Below are the code and all the weights of a small trained network. Each question names an input and a target symbol and asks about switching units off, where a switched-off unit gives its printed mean instead of its output.

import numpy as np


def w(rows, s, z=0):
    codes = np.array(rows[::2]) - 128.0
    scale = np.full(codes.shape[1], s)
    scale[-1] = z or s
    return codes * scale


def norm(h):
    return h / np.sqrt((h * h).mean(-1, keepdims=True) + 1e-5)


def f(y):
    return np.maximum(y, 0)


def softmax(a):
    e = np.exp(a - a.max(-1, keepdims=True))
    return e / e.sum(-1, keepdims=True)


def log_softmax(a):
    a = a - a.max(-1, keepdims=True)
    return a - np.log(np.exp(a).sum(-1, keepdims=True))


def net(x, mask):
    ids = ['αβγδζηθλμπτψω'.index(c) for c in x.split()]
    T = len(ids)
    res = E[ids] + P[:T]
    u = 0
    for l in range(2):
        q, k, v = (norm(res) @ M[l].T for M in (Q, K, V))
        z = softmax(np.where(np.tri(T) > 0, q @ k.T / 4**0.5, -1e9)) @ v
        res = res + np.where(mask[u], z, O[l][:, -1]) @ O[l][:, :-1]
        u += 1
        y = f(norm(res) @ A[l][:, :-1].T + A[l][:, -1])
        res = res + np.where(mask[u : u + 16], y, B[l][:, -1]) @ B[l][:, :-1]
        u += 16
    return log_softmax(norm(res)[-1] @ U[:, :-1].T + U[:, -1])


Q, K, V, O, A, B = {}, {}, {}, {}, {}, {}
E = w([
[116,8,210,178,139],'α',
[121,29,187,156,150],'β',
[128,255,59,85,98],'γ',
[179,88,58,223,165],'δ',
[148,134,176,131,195],'ζ',
[112,76,238,119,139],'η',
[107,15,238,142,126],'θ',
[126,204,146,105,159],'λ',
[174,200,3,195,222],'μ',
[87,121,209,101,35],'π',
[68,55,78,99,94],'τ',
[56,93,111,85,37],'ψ',
[129,194,2,170,151],'ω',
],0.0097)
P = w([
[227,107,128,99,87],'0',
[191,97,125,66,123],'1',
[199,131,124,156,81],'2',
[164,96,124,67,138],'3',
[163,147,133,176,94],'4',
[136,102,127,78,152],'5',
[140,154,138,194,101],'6',
[110,108,130,91,164],'7',
[117,160,143,216,106],'8',
[82,118,133,104,173],'9',
[88,166,154,230,113],'10',
[64,128,138,120,177],'11',
[60,180,161,246,123],'12',
],0.012)
Q[0] = w([
[128,102,162,96,120],'0.h1',
[104,93,205,38,44],'0.h1',
[184,57,179,73,103],'0.h1',
[14,46,121,182,255],'0.h1',
],0.004)
K[0] = w([
[195,134,128,146,130],'0.h1',
[254,223,152,95,104],'0.h1',
[233,139,103,170,136],'0.h1',
[62,239,126,146,187],'0.h1',
],0.0046)
V[0] = w([
[144,112,120,167,127],'0.h1',
[161,168,175,165,141],'0.h1',
[91,69,111,220,4],'0.h1',
[155,190,149,250,37],'0.h1',
],0.0018)
O[0] = w([
[119,132,112,162,100,216],'0.h1',
[164,155,233,199,102,254],'0.h1',
[217,146,52,153,246,85],'0.h1',
[247,219,117,180,122,185],'0.h1',
],0.0011,0.00013)
A[0] = w([
[195,202,133,113,136,155],'0.n1',
[101,183,118,62,68,92],'0.n2',
[139,101,168,105,94,126],'0.n3',
[155,39,106,178,218,117],'0.n4',
[77,130,216,83,44,71],'0.n5',
[136,245,187,95,99,99],'0.n6',
[68,108,140,69,183,216],'0.n7',
[193,105,113,142,46,125],'0.n8',
[56,115,151,167,170,156],'0.n9',
[149,86,187,210,99,81],'0.n10',
[116,70,185,30,197,92],'0.n11',
[61,52,69,161,19,72],'0.n12',
[105,135,142,83,208,2],'0.n13',
[97,121,25,118,140,90],'0.n14',
[67,106,162,68,109,12],'0.n15',
[109,180,123,188,86,102],'0.n16',
],0.011,0.005)
B[0] = w([
[188,98,129,171,113,231],'0.n1',
[182,178,89,68,137,196],'0.n2',
[153,101,98,164,149,200],'0.n3',
[186,227,118,62,105,249],'0.n4',
[145,211,40,119,47,219],'0.n5',
[201,156,243,129,180,231],'0.n6',
[148,208,157,117,173,254],'0.n7',
[177,97,150,137,80,215],'0.n8',
[111,144,164,164,132,242],'0.n9',
[250,194,163,153,153,255],'0.n10',
[45,35,220,60,120,253],'0.n11',
[12,67,172,146,112,202],'0.n12',
[56,144,139,145,208,159],'0.n13',
[64,173,48,160,165,189],'0.n14',
[96,205,151,46,98,162],'0.n15',
[128,173,128,193,86,221],'0.n16',
],0.02,0.0051)
Q[1] = w([
[149,8,65,38,101],'1.h1',
[112,208,100,148,156],'1.h1',
[82,220,199,154,74],'1.h1',
[172,84,127,206,79],'1.h1',
],0.015)
K[1] = w([
[188,8,71,89,146],'1.h1',
[110,167,181,127,140],'1.h1',
[79,205,143,159,167],'1.h1',
[114,102,140,221,75],'1.h1',
],0.018)
V[1] = w([
[91,137,124,107,5],'1.h1',
[89,84,59,129,160],'1.h1',
[85,138,138,211,119],'1.h1',
[113,42,194,147,130],'1.h1',
],0.027)
O[1] = w([
[154,175,214,143,245,128],'1.h1',
[167,141,203,219,47,2],'1.h1',
[233,101,96,75,116,112],'1.h1',
[147,254,124,110,127,86],'1.h1',
],0.018,0.021)
A[1] = w([
[172,162,197,186,150,136],'1.n1',
[125,136,88,137,179,109],'1.n2',
[89,162,127,150,88,43],'1.n3',
[213,98,194,136,156,62],'1.n4',
[206,64,164,100,57,156],'1.n5',
[199,96,188,152,75,18],'1.n6',
[117,161,210,73,104,93],'1.n7',
[115,182,82,77,42,136],'1.n8',
[75,25,139,107,98,67],'1.n9',
[252,161,166,178,100,108],'1.n10',
[123,67,198,191,190,186],'1.n11',
[151,213,109,164,145,217],'1.n12',
[105,144,179,176,70,120],'1.n13',
[171,111,137,131,137,158],'1.n14',
[101,195,117,91,12,80],'1.n15',
[122,9,169,75,55,2],'1.n16',
],0.022,0.0065)
B[1] = w([
[96,140,160,118,30,184],'1.n1',
[97,186,173,177,95,255],'1.n2',
[162,128,144,102,72,130],'1.n3',
[168,121,86,218,199,207],'1.n4',
[135,132,133,239,85,174],'1.n5',
[80,73,169,138,242,144],'1.n6',
[171,108,75,195,72,224],'1.n7',
[147,29,183,113,134,176],'1.n8',
[183,122,34,189,150,180],'1.n9',
[5,135,213,87,132,210],'1.n10',
[202,158,185,80,156,184],'1.n11',
[180,75,81,109,74,240],'1.n12',
[20,98,118,132,77,132],'1.n13',
[133,117,87,80,104,200],'1.n14',
[185,129,150,23,190,140],'1.n15',
[19,152,254,143,133,159],'1.n16',
],0.041,0.0089)
U = w([
[47,136,117,83,162,162],'α',
[34,106,154,106,41,110],'β',
[103,42,54,130,169,201],'γ',
[209,134,98,158,240,157],'δ',
[192,38,134,104,85,117],'ζ',
[156,213,86,117,71,56],'η',
[86,209,112,116,159,142],'θ',
[121,71,140,38,178,212],'λ',
[84,79,185,188,190,245],'μ',
[123,159,182,81,228,161],'π',
[189,134,103,150,28,5],'τ',
[193,163,236,136,99,109],'ψ',
[170,101,131,250,90,31],'ω',
],0.011,0.0033)

Each question gives the input, a string of symbols that net reads in full, and the target symbol t.
The units are the heads (4 rows each of Q, K, V and O) and the neurons (one row each of A and B). Each row of codes is followed by its name. A weight is (code - 128) times the scale printed after its matrix; where a second scale follows, it is the last column's (O, A, B and U).
mask holds one flag per unit, layer by layer, with each layer's heads first. A switched-off unit (its flag False) gives its mean, the last column of its rows in O or B, instead of its output. The means were averaged over made-up inputs and are rounded, as every weight is.
A unit's drop is (log p(t) with every unit on - log p(t) with that unit switched off) / (log p(t) with every unit on - log p(t) with every unit switched off).
The circuit of an input: a set's keep is (log p(t) with only the set's units on - log p(t) with every unit switched off) / (log p(t) with every unit on - log p(t) with every unit switched off). Starting from the 12 units with the biggest drops (on a tie, the unit counted first), units are removed one at a time, each time the one whose removal leaves the highest keep (on an exact tie, the one counted first), for as long as the keep stays at least 0.8.
circuit, biggest first: the units of the circuit, biggest drop first
top k neurons: the k neurons with the biggest drops, biggest first
k most important neurons of layer l: the k neurons of layer l with the biggest drops, biggest first
input θ γ θ η α, target η: top 3 neurons	[0.n11 0.n10 0.n4]
input η π ω, target μ: top 2 neurons	[1.n10 0.n4]
input π α γ γ β δ γ θ, target δ: 2 most important neurons of layer 0	[0.n14 0.n7]
input β α θ γ δ η γ θ ω η π μ α, target δ: circuit, biggest first	[1.h1 0.n12]
input θ η δ λ γ, target ζ: top 2 neurons	[0.n6 0.n1]
input ω δ π λ λ ζ, target λ: circuit, biggest first	[0.n11 1.n2]
input γ τ λ, target β: top 3 neurons	[1.n10 0.n1 0.n12]
input γ α γ γ λ θ τ α μ, target β: top 2 neurons	[1.n10 0.n11]
input θ θ α γ θ η, target γ: top 2 neurons	[0.n14 0.n2]
input α ω μ μ π λ μ π ω ζ μ ψ, target ζ: top 3 neurons	[0.n12 0.n10 0.n13]
input γ π β ω η θ α ζ α τ λ τ, target τ: top 2 neurons	[1.n7 0.n11]
input η τ γ ω θ, target μ: 3 most important neurons of layer 0	[0.n14 0.n10 0.n8]
input γ θ λ θ ψ ψ π λ ω θ π, target μ: top 2 neurons	[0.n16 0.n10]
input θ τ ζ β α γ ζ δ ω η λ η π, target δ: top neuron	[0.n1]
input β γ ζ α α θ θ γ, target θ: most important neuron of layer 0	[0.n2]
input μ β γ γ η α, target γ: 2 most important neurons of layer 0	[0.n14 0.n4]
input η η η γ λ ψ π ζ μ π, target ζ: 4 most important neurons of layer 0	[0.n15 0.n13 0.n4 0.n11]
input θ α γ γ, target α: top 3 neurons	[0.n2 0.n1 0.n11]
input ζ θ ω ψ θ γ η γ λ γ μ γ, target γ: top 2 neurons	[1.n9 0.n6]
input α ψ η π τ ω, target π: 4 most important neurons of layer 0	[0.n5 0.n15 0.n6 0.n11]
input η θ ζ ω θ η, target ω: 2 most important neurons of layer 1	[1.n7 1.n9]
input ψ ζ π δ ζ α, target δ: 2 most important neurons of layer 0	[0.n14 0.n16]
input β θ γ γ γ γ ζ γ θ, target η: most important neuron of layer 0	[0.n2]
